Below are the code and all the weights of a small trained network. Each question names an input and a class and asks about switching units off, where a switched-off unit gives its printed mean instead of its output.

import numpy as np


def w(rows, s, z=0):
    codes = np.array(rows[::2]) - 128.0
    scale = np.full(codes.shape[1], s)
    scale[-1] = z or s
    return codes * scale


def norm(h):
    return h / np.sqrt((h * h).mean(-1, keepdims=True) + 1e-5)


def f(y):
    return np.maximum(y, 0)


def log_softmax(a):
    a = a - a.max(-1, keepdims=True)
    return a - np.log(np.exp(a).sum(-1, keepdims=True))


def net(x, mask):
    res = np.array(x, float).reshape(1, 8) / 4 @ E
    u = 0
    for l in range(3):
        y = f(norm(res) @ A[l][:, :-1].T + A[l][:, -1])
        res = res + np.where(mask[u : u + 4], y, B[l][:, -1]) @ B[l][:, :-1]
        u += 4
    return log_softmax(norm(res)[-1] @ U[:, :-1].T + U[:, -1])


A, B = {}, {}
E = w([
[127,173,66,191,86,97,222],'x0',
[65,85,71,133,67,125,41],'x1',
[251,122,204,51,185,94,96],'x2',
[115,109,109,110,91,87,54],'x3',
[37,145,247,88,127,129,137],'x4',
[228,109,107,189,93,162,100],'x5',
[92,97,60,112,122,236,86],'x6',
[156,57,78,52,126,147,71],'x7',
],0.0027)
A[0] = w([
[3,155,125,154,55,67,127,86],'0.n1',
[151,130,113,170,53,70,134,27],'0.n2',
[205,133,114,172,107,89,134,6],'0.n3',
[127,102,137,94,159,107,166,73],'0.n4',
],0.0061,0.0021)
B[0] = w([
[123,59,146,176,184,209,218,254],'0.n1',
[184,142,113,182,137,160,94,180],'0.n2',
[164,151,86,170,65,100,110,178],'0.n3',
[226,148,141,115,2,158,78,158],'0.n4',
],0.0057,0.0036)
A[1] = w([
[132,187,252,95,164,104,40,6],'1.n1',
[124,59,59,181,84,160,164,187],'1.n2',
[74,54,88,82,95,182,20,219],'1.n3',
[156,154,72,129,66,110,204,205],'1.n4',
],0.0039,0.0011)
B[1] = w([
[3,178,185,71,55,92,33,198],'1.n1',
[167,171,127,32,168,120,132,252],'1.n2',
[107,63,14,71,44,77,182,230],'1.n3',
[90,144,246,118,206,146,49,197],'1.n4',
],0.0049,0.0034)
A[2] = w([
[82,196,174,83,91,82,60,12],'2.n1',
[96,173,141,140,203,189,191,98],'2.n2',
[253,82,160,139,132,180,102,72],'2.n3',
[62,126,113,175,192,108,174,121],'2.n4',
],0.0053,0.0011)
B[2] = w([
[151,197,200,111,201,68,157,214],'2.n1',
[140,98,148,80,127,151,254,255],'2.n2',
[100,215,108,207,156,130,115,228],'2.n3',
[168,68,238,215,132,214,123,206],'2.n4',
],0.0053,0.0033)
U = w([
[138,185,204,67,132,92,93,151],'0',
[129,63,2,67,86,152,108,153],'1',
[199,175,92,223,123,131,95,107],'2',
[106,98,170,166,148,203,233,211],'3',
[41,68,127,100,99,99,117,2],'4',
],0.0098,0.0031)

Each question gives the input, the list of numbers given to net, and the class t.
The units are the neurons (one row each of A and B). Each row of codes is followed by its name. A weight is (code - 128) times the scale printed after its matrix; where a second scale follows, it is the last column's (A, B and U).
mask holds one flag per neuron, layer by layer. A switched-off neuron (its flag False) gives its mean, the last column of its row in B, instead of its output. The means were averaged over made-up inputs and are rounded, as every weight is.
A unit's drop is (log p(t) with every unit on - log p(t) with that unit switched off) / (log p(t) with every unit on - log p(t) with every unit switched off).
The circuit of an input: a set's keep is (log p(t) with only the set's units on - log p(t) with every unit switched off) / (log p(t) with every unit on - log p(t) with every unit switched off). Starting from all 12 units, units are removed one at a time, each time the one whose removal leaves the highest keep (on an exact tie, the one counted first), for as long as the keep stays at least 0.8.
units of the circuit, in order: the units of the circuit, biggest drop first
unit that matters most: the unit with the biggest drop
k most important neurons: the k neurons with the biggest drops, biggest first
k most important neurons of layer l: the k neurons of layer l with the biggest drops, biggest first
drop when u is switched off: that unit's drop, to one decimal
input [-4,-3,-5,2,0,-6,6,3], class 1: unit that matters most => 1.n3
input [-2,-5,0,-4,5,4,4,7], class 1: units of the circuit, in order => (0.n1, 1.n3, 2.n4, 2.n1)
input [7,-5,6,3,1,-8,3,-2], class 0: units of the circuit, in order => (0.n1, 0.n4)
input [-6,-3,0,1,2,1,1,5], class 4: units of the circuit, in order => (1.n3, 1.n1, 0.n1)
input [1,-7,8,-7,2,-6,7,3], class 0: 3 most important neurons => (0.n1, 0.n4, 1.n1)
input [-3,-2,-1,-5,4,-5,-2,5], class 0: 2 most important neurons => (0.n1, 2.n1)
input [8,1,-3,6,-6,-4,-2,1], class 3: 2 most important neurons => (0.n1, 1.n4)
input [0,5,-1,7,6,3,-4,3], class 3: 2 most important neurons => (0.n1, 1.n1)
input [-2,-5,3,-6,2,-2,6,7], class 1: 2 most important neurons of layer 0 => (0.n1, 0.n4)
input [-2,-4,4,-5,-7,1,0,-4], class 2: 3 most important neurons => (0.n1, 0.n3, 2.n3)
input [7,-3,-5,-1,3,6,-6,4], class 2: 2 most important neurons => (0.n2, 0.n3)
input [-6,1,-8,5,7,-5,1,2], class 3: 3 most important neurons => (0.n1, 2.n4, 1.n1)
input [5,-8,2,-2,2,-6,-5,3], class 0: 2 most important neurons => (0.n1, 0.n4)
input [5,-3,7,1,0,6,4,3], class 2: unit that matters most => 2.n3
input [2,5,-6,8,4,-3,8,-4], class 3: 2 most important neurons => (0.n1, 2.n4)
input [-3,2,-4,-5,-6,1,-2,-1], class 2: 2 most important neurons of layer 0 => (0.n1, 0.n3)
input [-5,-7,3,-4,0,7,4,8], class 2: 2 most important neurons of layer 2 => (2.n3, 2.n2)
input [2,-8,4,7,0,6,4,7], class 2: 2 most important neurons of layer 2 => (2.n3, 2.n2)
input [6,-5,2,0,8,6,0,8], class 0: 2 most important neurons of layer 0 => (0.n1, 0.n2)
input [7,-2,2,3,3,5,-6,6], class 2: unit that matters most => 0.n2
input [-2,3,6,-6,-7,-3,-7,3], class 2: drop when 1.n2 is switched off => 0.2
